Below are the code and all the weights of a small trained network. Each question names an input and a class and asks about switching units off, where a switched-off unit gives its printed mean instead of its output.

import numpy as np


def w(rows, s, z=0):
    codes = np.array(rows[::2]) - 128.0
    scale = np.full(codes.shape[1], s)
    scale[-1] = z or s
    return codes * scale


def f(y):
    return y / 2 * (1 + np.tanh(0.7978845608 * (y + 0.044715 * y**3)))


def log_softmax(a):
    a = a - a.max(-1, keepdims=True)
    return a - np.log(np.exp(a).sum(-1, keepdims=True))


def net(x, mask):
    res = np.array(x, float).reshape(1, 5) / 4 @ E
    y = f(res @ A[0][:, :-1].T + A[0][:, -1])
    res = res + np.where(mask, y, B[0][:, -1]) @ B[0][:, :-1]
    return log_softmax(res[-1] @ U[:, :-1].T + U[:, -1])


A, B = {}, {}
E = w([
[207,107,2,132,105,126],'x0',
[48,21,105,183,135,140],'x1',
[130,174,118,247,170,100],'x2',
[121,122,61,66,234,55],'x3',
[95,171,65,96,133,136],'x4',
],0.01)
A[0] = w([
[139,204,115,216,170,115,66],'neuron 1',
[158,215,122,228,170,118,52],'neuron 2',
[128,187,144,168,2,155,21],'neuron 3',
[71,167,163,130,149,132,185],'neuron 4',
[156,160,142,181,155,90,143],'neuron 5',
[197,96,74,117,95,135,140],'neuron 6',
[93,139,167,146,164,118,53],'neuron 7',
[56,202,214,98,153,111,130],'neuron 8',
[166,115,160,8,80,139,159],'neuron 9',
[205,147,68,149,100,118,125],'neuron 10',
[81,87,94,176,119,143,9],'neuron 11',
[225,237,160,113,135,115,25],'neuron 12',
[160,119,131,86,242,54,18],'neuron 13',
[168,112,57,171,101,112,100],'neuron 14',
[73,58,106,133,129,132,255],'neuron 15',
],0.015,0.0022)
B[0] = w([
[97,103,145,76,51,128,211],'neuron 1',
[78,115,104,69,55,120,224],'neuron 2',
[135,239,142,132,161,238,226],'neuron 3',
[144,84,153,149,167,110,194],'neuron 4',
[82,124,140,76,112,118,182],'neuron 5',
[103,51,196,139,156,157,192],'neuron 6',
[170,87,104,115,154,120,178],'neuron 7',
[143,4,170,145,185,154,247],'neuron 8',
[68,111,106,66,41,86,232],'neuron 9',
[137,43,173,141,186,134,193],'neuron 10',
[169,195,71,150,135,57,186],'neuron 11',
[176,178,32,201,149,6,243],'neuron 12',
[140,245,155,161,118,254,232],'neuron 13',
[151,65,169,133,173,131,186],'neuron 14',
[134,173,85,123,86,57,217],'neuron 15',
],0.018,0.014)
U = w([
[27,133,135,24,23,98,206],'0',
[131,71,180,141,179,118,6],'1',
[113,251,149,134,122,226,79],'2',
[144,186,80,155,118,16,191],'3',
],0.011,0.0017)

Each question gives the input, the list of numbers given to net, and the class t.
The units are the neurons (one row each of A and B). Each row of codes is followed by its name. A weight is (code - 128) times the scale printed after its matrix; where a second scale follows, it is the last column's (A, B and U).
mask holds one flag per neuron, in row order. A switched-off neuron (its flag False) gives its mean, the last column of its row in B, instead of its output. The means were averaged over made-up inputs and are rounded, as every weight is.
A unit's drop is (log p(t) with every unit on - log p(t) with that unit switched off) / (log p(t) with every unit on - log p(t) with every unit switched off).
The circuit of an input: a set's keep is (log p(t) with only the set's units on - log p(t) with every unit switched off) / (log p(t) with every unit on - log p(t) with every unit switched off). Starting from the 12 units with the biggest drops (on a tie, the unit counted first), units are removed one at a time, each time the one whose removal leaves the highest keep (on an exact tie, the one counted first), for as long as the keep stays at least 0.8.
units of the circuit, in order: the units of the circuit, biggest drop first
unit that matters most: the unit with the biggest drop
top k neurons: the k neurons with the biggest drops, biggest first
drop when u is switched off: that unit's drop, to one decimal
input [5,4,-2,-8,3], class 2: units of the circuit, in order -> neuron 3
input [7,-7,8,-4,5], class 0: top 2 neurons -> neuron 2; neuron 1
input [8,7,7,-1,-6], class 1: top 3 neurons -> neuron 14; neuron 10; neuron 9
input [2,-7,0,7,-5], class 2: top 3 neurons -> neuron 13; neuron 15; neuron 11
input [7,3,5,-6,-3], class 1: top 3 neurons -> neuron 14; neuron 10; neuron 13
input [6,4,-5,4,-5], class 1: top 4 neurons -> neuron 2; neuron 6; neuron 14; neuron 1
input [1,-4,-4,5,8], class 2: top 3 neurons -> neuron 13; neuron 2; neuron 1
input [-6,7,8,-8,1], class 0: top 4 neurons -> neuron 2; neuron 13; neuron 1; neuron 12
input [1,-8,-1,-5,-5], class 3: top 2 neurons -> neuron 12; neuron 13
input [-4,1,-7,8,-5], class 2: top 3 neurons -> neuron 13; neuron 2; neuron 1
input [5,2,5,7,-6], class 2: top 3 neurons -> neuron 13; neuron 9; neuron 8
input [-3,6,1,-8,5], class 2: top 2 neurons -> neuron 3; neuron 12
input [-4,-1,3,5,-2], class 2: top 3 neurons -> neuron 13; neuron 10; neuron 9
input [6,3,-2,5,4], class 1: unit that matters most -> neuron 3
input [-3,-8,-7,1,7], class 3: top 3 neurons -> neuron 12; neuron 2; neuron 1
input [-8,4,-7,-4,3], class 1: top 3 neurons -> neuron 8; neuron 2; neuron 4
input [-6,-4,7,-3,4], class 0: drop when neuron 2 is switched off -> 4.7
input [-1,-6,8,5,3], class 0: drop when neuron 2 is switched off -> 1.4
input [4,-4,0,6,3], class 2: drop when neuron 11 is switched off -> 0.0
input [-3,-8,-5,1,-7], class 3: drop when neuron 12 is switched off -> 4.3
input [1,8,-6,-1,-2], class 3: units of the circuit, in order -> neuron 11
